[[123 118 120 135]
 [123 126 114 129]
 [123 122 128 132]
 [122 146 125 115]
 [134 149 149 115]
 [136 139 132 120]
 [127 138 126 121]
 [120 148 129 116]
 [125 106 114 142]]
|
[[135 129 132 115 115 120 121 116 142]
 [120 114 128 125 149 132 126 129 114]
 [118 126 122 146 149 139 138 148 106]
 [123 123 123 122 134 136 127 120 125]]

[[125 126 130 128 127 142 131 125 129 128 130 127 137]
 [118 132 119 121 130 127 116 128 126 132 121 132 124]
 [143 132 129 122 136 120 126 124 133 133 127 125 135]
 [112 135 137 122 133 132 127 130 131 128 123 123 123]
 [153 129 120 144 137 125 126 120 136 126 127 128 125]
 [107 126 119 129 122 117 124 135 131 126 121 128 132]]
|
[[137 124 135 123 125 132]
 [127 132 125 123 128 128]
 [130 121 127 123 127 121]
 [128 132 133 128 126 126]
 [129 126 133 131 136 131]
 [125 128 124 130 120 135]
 [131 116 126 127 126 124]
 [142 127 120 132 125 117]
 [127 130 136 133 137 122]
 [128 121 122 122 144 129]
 [130 119 129 137 120 119]
 [126 132 132 135 129 126]
 [125 118 143 112 153 107]]

[[121 144 123 130 108 133 143 130]
 [121 113 134 129 108 112 120 127]
 [133 117 124 139 112 127 116 126]
 [132 140 122 136 120 110 117 127]
 [119 133 131 137 132 107 124 144]
 [126 140 126 122 123 120 145 135]
 [141 113 118 120 117 106 125 132]
 [136 138 131 121 146 111 146 129]
 [136 140 133 123 139 109 131 138]
 [121 136 117 138 148 126 140 147]]
|
[[130 127 126 127 144 135 132 129 138 147]
 [143 120 116 117 124 145 125 146 131 140]
 [133 112 127 110 107 120 106 111 109 126]
 [108 108 112 120 132 123 117 146 139 148]
 [130 129 139 136 137 122 120 121 123 138]
 [123 134 124 122 131 126 118 131 133 117]
 [144 113 117 140 133 140 113 138 140 136]
 [121 121 133 132 119 126 141 136 136 121]]

[[126 152 129 129 117 120 137 124 125 127]
 [135 130 129 141 121 113 130 148 126 137]]
|
[[127 137]
 [125 126]
 [124 148]
 [137 130]
 [120 113]
 [117 121]
 [129 141]
 [129 129]
 [152 130]
 [126 135]]

[[128 128]
 [140 141]
 [137 131]
 [128 128]
 [134 128]
 [139 140]
 [134 128]
 [136 129]
 [132 128]
 [134 128]
 [143 150]
 [138 134]]
|
[[128 141 131 128 128 140 128 129 128 128 150 134]
 [128 140 137 128 134 139 134 136 132 134 143 138]]

[[151 154 124 127 109 127 134 122 137 129 124]
 [125 123 130 111 118 137 149 156 127 129 147]
 [134 112 146 145 127 119 108 129 118 144 143]]
|
[[124 147 143]
 [129 129 144]
 [137 127 118]
 [122 156 129]
 [134 149 108]
 [127 137 119]
 [109 118 127]
 [127 111 145]
 [124 130 146]
 [154 123 112]
 [151 125 134]]

[[119 124 133 121 126 116 129]
 [116 119 133 115 123 122 132]
 [133 123 125 133 131 136 127]
 [118 109 139 123 120 123 135]
 [132 121 129 131 125 129 128]
 [141 155 115 136 138 141 121]]
|
[[129 132 127 135 128 121]
 [116 122 136 123 129 141]
 [126 123 131 120 125 138]
 [121 115 133 123 131 136]
 [133 133 125 139 129 115]
 [124 119 123 109 121 155]
 [119 116 133 118 132 141]]

[[106 137 139 144 122 148 148 158 136 120 146 138 120 145]
 [104 133 120 134 119 146 105 128 147 123 103 141 155 122]]
|
[[145 122]
 [120 155]
 [138 141]
 [146 103]
 [120 123]
 [136 147]
 [158 128]
 [148 105]
 [148 146]
 [122 119]
 [144 134]
 [139 120]
 [137 133]
 [106 104]]
---
[[134 152]
 [143 140]]
|
[134 140]

[[139 118 157 128]
 [142 132 110 152]
 [133 135 123 125]
 [144 124 129 145]]
|
[139 132 123 145]

[[125 129 132 134 131]
 [136 130 125 126 129]
 [115 123 128 115 126]
 [134 129 124 105 132]]
|
[125 130 128 105]

[[139 126 126 103 144]
 [136 132 118 117 136]
 [138 133 126 103 142]]
|
[139 132 126]

[[132 107 124 126]
 [129 138 126 129]
 [133 112 122 128]
 [131 136 130 126]
 [126 124 128 126]]
|
[132 138 122 126]

[[111 117 125 129 110]
 [123 126 125 124 117]
 [107 120 125 126 101]
 [133 127 128 129 140]
 [120 135 127 121 104]]
|
[111 126 125 129 104]

[[140 144 146 137]
 [125 155 137 119]
 [152 133 136 123]
 [126 137 148 135]]
|
[140 155 136 135]
---
[[154 138 119 132 121 131 150 145 128]
 [151 136 118 131 104 123 143 141 124]
 [141 110 126 138 100 132 136 116 116]]
|
[[141 110 126 138 100 132 136 116 116]
 [154 138 119 132 121 131 150 145 128]
 [151 136 118 131 104 123 143 141 124]]

[[122 123 140 117 114 131 124 120]
 [114 114 144 119 113 118 116 115]
 [137 136 106 139 144 132 136 139]]
|
[[114 114 144 119 113 118 116 115]
 [122 123 140 117 114 131 124 120]
 [137 136 106 139 144 132 136 139]]

[[139 119 138 131]
 [140 130 113 117]
 [131 132 109 118]
 [143 120 119 122]
 [117 154 125 123]
 [141 134 145 131]
 [149 125 128 123]
 [124 145 133 127]]
|
[[141 134 145 131]
 [139 119 138 131]
 [124 145 133 127]
 [149 125 128 123]
 [117 154 125 123]
 [143 120 119 122]
 [140 130 113 117]
 [131 132 109 118]]

[[132 126 126 127 130 123 128 127 127 129]
 [124 129 128 124 130 127 128 128 127 125]
 [131 128 130 125 127 127 124 127 130 130]
 [131 123 123 132 146 117 143 153 119 119]]
|
[[131 128 130 125 127 127 124 127 130 130]
 [124 129 128 124 130 127 128 128 127 125]
 [132 126 126 127 130 123 128 127 127 129]
 [131 123 123 132 146 117 143 153 119 119]]

[[111 133 111 122 139 126 136 137 131 130 112 140 146]
 [150 124 151 139 126 131 123 127 125 126 150 120 114]]
|
[[150 124 151 139 126 131 123 127 125 126 150 120 114]
 [111 133 111 122 139 126 136 137 131 130 112 140 146]]

[[123 154 126]
 [149 120 101]
 [116 156 133]
 [125 132 136]
 [146 118 103]
 [145 113 112]
 [142 131 111]
 [141 114 116]
 [134 101 132]
 [111 134 146]
 [111 132 148]
 [117 145 129]]
|
[[111 132 148]
 [111 134 146]
 [125 132 136]
 [116 156 133]
 [134 101 132]
 [117 145 129]
 [123 154 126]
 [141 114 116]
 [145 113 112]
 [142 131 111]
 [146 118 103]
 [149 120 101]]
